Below is a small trained network, with its code and all its weights. Each question gives an input and a class and asks what happens when units are switched off, that is, made to give their printed mean instead of their output.

import numpy as np


def w(rows, s, z=0):
    codes = np.array(rows[::2]) - 128.0
    scale = np.full(codes.shape[1], s)
    scale[-1] = z or s
    return codes * scale


def norm(h):
    return h / np.sqrt((h * h).mean(-1, keepdims=True) + 1e-5)


def f(y):
    return y / 2 * (1 + np.tanh(0.7978845608 * (y + 0.044715 * y**3)))


def log_softmax(a):
    a = a - a.max(-1, keepdims=True)
    return a - np.log(np.exp(a).sum(-1, keepdims=True))


def net(x, mask):
    res = np.array(x, float).reshape(1, 7) / 4 @ E
    u = 0
    for l in range(3):
        y = f(norm(res) @ A[l][:, :-1].T + A[l][:, -1])
        res = res + np.where(mask[u : u + 8], y, B[l][:, -1]) @ B[l][:, :-1]
        u += 8
    return log_softmax(norm(res)[-1] @ U[:, :-1].T + U[:, -1])


A, B = {}, {}
E = w([
[140,70,227,159,78],'x0',
[138,106,116,146,133],'x1',
[251,169,87,54,54],'x2',
[101,142,51,149,2],'x3',
[129,128,128,131,127],'x4',
[128,131,130,128,126],'x5',
[126,134,131,122,126],'x6',
],0.0086)
A[0] = w([
[139,118,124,111,145,32],'0.n0',
[48,130,74,130,137,79],'0.n1',
[66,68,198,167,99,193],'0.n2',
[4,140,74,145,203,135],'0.n3',
[238,204,58,113,145,139],'0.n4',
[93,151,105,168,65,187],'0.n5',
[161,174,140,142,206,254],'0.n6',
[194,118,174,132,78,20],'0.n7',
],0.012,0.0037)
B[0] = w([
[147,124,162,128,131,116],'0.n0',
[185,253,143,227,95,174],'0.n1',
[43,84,110,45,135,241],'0.n2',
[235,137,80,112,108,241],'0.n3',
[1,43,184,138,150,255],'0.n4',
[145,144,52,142,97,209],'0.n5',
[94,76,167,28,162,209],'0.n6',
[201,218,149,178,169,162],'0.n7',
],0.0088,0.0077)
A[1] = w([
[72,150,38,162,105,231],'1.n0',
[168,81,254,104,217,176],'1.n1',
[158,132,130,197,53,5],'1.n2',
[188,154,111,176,38,58],'1.n3',
[164,94,92,66,71,152],'1.n4',
[175,154,124,157,38,74],'1.n5',
[29,134,162,135,116,150],'1.n6',
[122,144,247,164,166,125],'1.n7',
],0.0091,0.0033)
B[1] = w([
[149,190,151,210,95,223],'1.n0',
[255,189,136,133,76,254],'1.n1',
[143,100,185,137,148,149],'1.n2',
[166,83,199,105,115,182],'1.n3',
[48,98,123,165,192,168],'1.n4',
[93,57,222,85,103,172],'1.n5',
[88,75,107,140,120,189],'1.n6',
[218,72,31,101,60,163],'1.n7',
],0.0088,0.0078)
A[2] = w([
[169,192,177,82,184,69],'2.n0',
[149,77,201,124,121,135],'2.n1',
[96,101,154,83,207,91],'2.n2',
[200,160,160,123,196,85],'2.n3',
[230,135,101,75,251,106],'2.n4',
[106,86,121,114,48,204],'2.n5',
[109,134,194,233,14,3],'2.n6',
[159,154,70,129,100,97],'2.n7',
],0.011,0.0045)
B[2] = w([
[92,128,94,167,119,172],'2.n0',
[173,149,179,123,150,213],'2.n1',
[249,93,210,134,58,179],'2.n2',
[91,145,82,151,88,181],'2.n3',
[18,140,99,183,137,248],'2.n4',
[110,125,112,137,215,254],'2.n5',
[127,126,118,78,156,251],'2.n6',
[156,146,152,116,115,148],'2.n7',
],0.011,0.0066)
U = w([
[4,126,43,146,129,190],'0',
[128,54,182,82,140,7],'1',
[213,194,79,150,72,193],'2',
],0.016,0.0018)

Each question gives the input, the list of numbers given to net, and the class t.
The units are the neurons (one row each of A and B). Each row of codes is followed by its name. A weight is (code - 128) times the scale printed after its matrix; where a second scale follows, it is the last column's (A, B and U).
mask holds one flag per neuron, layer by layer. A switched-off neuron (its flag False) gives its mean, the last column of its row in B, instead of its output. The means were averaged over made-up inputs and are rounded, as every weight is.
A unit's drop is (log p(t) with every unit on - log p(t) with that unit switched off) / (log p(t) with every unit on - log p(t) with every unit switched off).
unit that matters most: the unit with the biggest drop
k most important neurons: the k neurons with the biggest drops, biggest first
top k neurons in layer l: the k neurons of layer l with the biggest drops, biggest first
drop when u is switched off: that unit's drop, to one decimal
input [-3,4,-5,-8,8,-6,-3], class 0: top neuron in layer 2 => (2.n4)
input [0,8,-6,-6,1,-4,-8], class 0: 2 most important neurons => (2.n4 0.n4)
input [-5,2,-7,2,8,1,-8], class 2: 2 most important neurons => (0.n1 0.n3)
input [-8,5,0,8,-1,-2,-1], class 2: 4 most important neurons => (0.n1 0.n2 2.n4 1.n0)
input [0,2,8,7,7,2,-6], class 0: 3 most important neurons => (0.n4 1.n1 0.n1)
input [-5,-3,0,-8,-3,0,-4], class 0: 2 most important neurons => (2.n4 0.n2)
input [8,5,1,-5,-5,-1,1], class 2: top 2 neurons in layer 0 => (0.n4 0.n7)
input [6,-1,6,1,3,-4,2], class 1: top 3 neurons in layer 1 => (1.n5 1.n0 1.n1)
input [0,4,2,7,1,7,4], class 0: 3 most important neurons => (1.n1 0.n3 0.n5)
input [1,7,3,4,-3,-6,-3], class 1: 2 most important neurons => (0.n2 0.n6)
input [3,-1,2,6,1,-1,0], class 1: drop when 1.n3 is switched off => 0.2
input [-4,8,-2,-6,-3,-1,4], class 0: drop when 0.n2 is switched off => 0.0
input [2,-8,3,3,4,7,7], class 1: drop when 0.n2 is switched off => 1.1
input [-2,-4,2,7,1,-3,5], class 0: unit that matters most => 1.n1
